Here is a tiny trained network, its code and every weight. The questions are about switching its units off for an input and a class, where a switched-off unit gives its printed mean instead of its output.

import numpy as np


def w(rows, s, z=0):
    codes = np.array(rows[::2]) - 128.0
    scale = np.full(codes.shape[1], s)
    scale[-1] = z or s
    return codes * scale


def f(y):
    return y / 2 * (1 + np.tanh(0.7978845608 * (y + 0.044715 * y**3)))


def log_softmax(a):
    a = a - a.max(-1, keepdims=True)
    return a - np.log(np.exp(a).sum(-1, keepdims=True))


def net(x, mask):
    res = np.array(x, float).reshape(1, 8) / 4 @ E
    y = f(res @ A[0][:, :-1].T + A[0][:, -1])
    res = res + np.where(mask, y, B[0][:, -1]) @ B[0][:, :-1]
    return log_softmax(res[-1] @ U[:, :-1].T + U[:, -1])


A, B = {}, {}
E = w([
[145,79,86,234,46,21,74,97,134,103,73,160],'x0',
[155,188,115,54,74,144,92,208,93,148,60,217],'x1',
[47,56,55,28,146,119,126,185,222,70,130,131],'x2',
[69,88,201,166,37,238,65,167,61,3,123,76],'x3',
[150,126,138,137,136,121,142,148,144,130,86,94],'x4',
[38,142,96,75,44,112,166,85,87,175,83,49],'x5',
[126,126,130,121,127,123,127,125,122,128,138,131],'x6',
[255,58,114,84,49,187,224,37,165,117,145,164],'x7',
],0.0076)
A[0] = w([
[150,120,95,142,104,43,123,106,143,162,142,166,119],'n0',
[202,34,134,109,76,196,231,86,138,107,120,173,89],'n1',
[57,112,53,111,131,103,118,179,173,60,145,111,55],'n2',
[166,156,195,167,118,137,111,104,103,148,139,142,75],'n3',
[98,164,150,188,162,134,124,183,132,126,125,118,189],'n4',
[184,128,139,138,171,115,113,141,112,89,161,151,31],'n5',
[90,51,177,187,52,193,96,164,56,1,112,125,2],'n6',
[171,187,128,52,47,148,39,192,85,127,57,191,160],'n7',
[134,135,128,100,185,180,173,146,85,174,159,128,144],'n8',
[134,83,107,192,51,83,30,91,153,105,91,148,97],'n9',
[204,94,165,184,159,171,102,206,192,50,206,207,112],'n10',
[134,161,144,221,117,160,126,106,36,177,136,132,141],'n11',
[114,49,78,73,129,129,112,171,190,67,148,141,35],'n12',
[103,144,200,101,118,178,155,146,127,90,159,115,90],'n13',
[62,110,125,117,44,144,175,109,97,174,127,98,83],'n14',
[78,70,162,195,156,107,157,74,112,72,187,52,140],'n15',
],0.0083,0.0032)
B[0] = w([
[116,96,111,124,128,176,133,181,161,154,172,172,186],'n0',
[39,195,209,130,169,65,61,116,103,110,75,206,245],'n1',
[142,186,150,149,86,81,166,150,93,80,127,156,185],'n2',
[170,124,138,148,86,108,192,145,79,95,125,64,174],'n3',
[88,201,143,82,138,130,91,95,101,107,100,146,175],'n4',
[136,147,89,89,120,114,137,151,54,179,91,61,152],'n5',
[136,90,63,241,185,77,161,189,169,239,119,177,252],'n6',
[159,92,106,143,200,235,152,35,141,43,132,134,231],'n7',
[140,79,158,163,77,188,124,205,166,142,197,140,181],'n8',
[98,72,255,32,117,201,115,169,193,177,166,37,204],'n9',
[128,148,54,56,79,109,59,69,70,195,107,62,227],'n10',
[181,231,160,173,98,78,161,177,130,88,135,163,204],'n11',
[198,195,119,207,49,107,191,194,77,67,157,115,189],'n12',
[149,144,156,155,135,155,96,208,163,219,160,119,180],'n13',
[148,179,27,64,108,139,76,93,76,195,79,59,185],'n14',
[154,83,118,170,191,212,136,57,116,56,124,119,209],'n15',
],0.0077,0.012)
U = w([
[134,89,63,159,198,97,203,161,155,234,128,197,102],'0',
[170,156,141,164,24,102,202,150,83,56,133,121,81],'1',
[125,132,43,84,81,130,76,80,76,176,81,39,91],'2',
[11,147,197,128,174,104,66,124,87,89,76,187,116],'3',
[117,73,208,94,92,201,115,183,177,154,187,93,103],'4',
[165,76,88,142,195,187,148,52,135,40,119,131,104],'5',
[119,135,116,140,116,141,118,111,149,123,120,132,252],'6',
],0.011)

Each question gives the input, the list of numbers given to net, and the class t.
The units are the neurons (one row each of A and B). Each row of codes is followed by its name. A weight is (code - 128) times the scale printed after its matrix; where a second scale follows, it is the last column's (A, B and U).
mask holds one flag per neuron, in row order. A switched-off neuron (its flag False) gives its mean, the last column of its row in B, instead of its output. The means were averaged over made-up inputs and are rounded, as every weight is.
A unit's drop is (log p(t) with every unit on - log p(t) with that unit switched off) / (log p(t) with every unit on - log p(t) with every unit switched off).
The circuit of an input: a set's keep is (log p(t) with only the set's units on - log p(t) with every unit switched off) / (log p(t) with every unit on - log p(t) with every unit switched off). Starting from the 12 units with the biggest drops (on a tie, the unit counted first), units are removed one at a time, each time the one whose removal leaves the highest keep (on an exact tie, the one counted first), for as long as the keep stays at least 0.8.
circuit, biggest first: the units of the circuit, biggest drop first
most important unit: the unit with the biggest drop
k most important neurons: the k neurons with the biggest drops, biggest first
drop of u: that unit's drop, to one decimal
input [-6,-6,7,4,-6,4,7,-5], class 1: most important unit	n2
input [7,4,-5,-5,-2,4,1,-6], class 4: 4 most important neurons	[n9 n1 n6 n0]
input [-7,-3,-4,-7,4,3,7,-8], class 3: 4 most important neurons	[n6 n4 n9 n13]
input [1,5,-5,-3,-7,6,-6,7], class 3: 2 most important neurons	[n1 n10]
input [-5,-4,8,-3,-2,-8,-1,1], class 1: 2 most important neurons	[n12 n2]
input [6,-7,-4,-6,8,6,7,-1], class 5: 4 most important neurons	[n6 n15 n10 n13]
input [-8,1,-7,2,8,-2,5,-7], class 4: 2 most important neurons	[n1 n8]
input [4,0,-1,6,-4,8,0,-5], class 2: 2 most important neurons	[n14 n1]
input [2,-7,-5,0,7,3,1,-4], class 5: 3 most important neurons	[n15 n1 n12]
input [-7,-5,6,-6,-4,-8,4,-1], class 2: 2 most important neurons	[n10 n6]
input [-6,2,-7,-3,1,-3,-6,-5], class 1: circuit, biggest first	[n11 n3]
input [6,-6,-8,5,-7,-4,1,-5], class 1: 3 most important neurons	[n11 n3 n1]
input [-8,0,7,-5,-8,-2,-7,0], class 4: 4 most important neurons	[n6 n8 n11 n3]
input [2,7,-1,2,-8,2,-1,1], class 5: circuit, biggest first	[n7]
input [-2,7,-4,7,4,-7,-6,-6], class 0: 2 most important neurons	[n6 n1]
input [-1,4,-1,-1,-7,-6,5,-6], class 2: circuit, biggest first	[n1 n10]
input [-6,-5,-5,-5,1,-4,2,-2], class 4: circuit, biggest first	[n6 n8]
input [-8,-4,4,8,0,-4,-2,1], class 0: drop of n9	0.2
input [-6,-7,3,-2,5,1,-6,-6], class 5: drop of n11	0.1
input [-4,-7,-5,0,6,3,1,-2], class 5: circuit, biggest first	[n15]
input [6,8,8,3,3,0,-1,-4], class 1: drop of n1	0.0
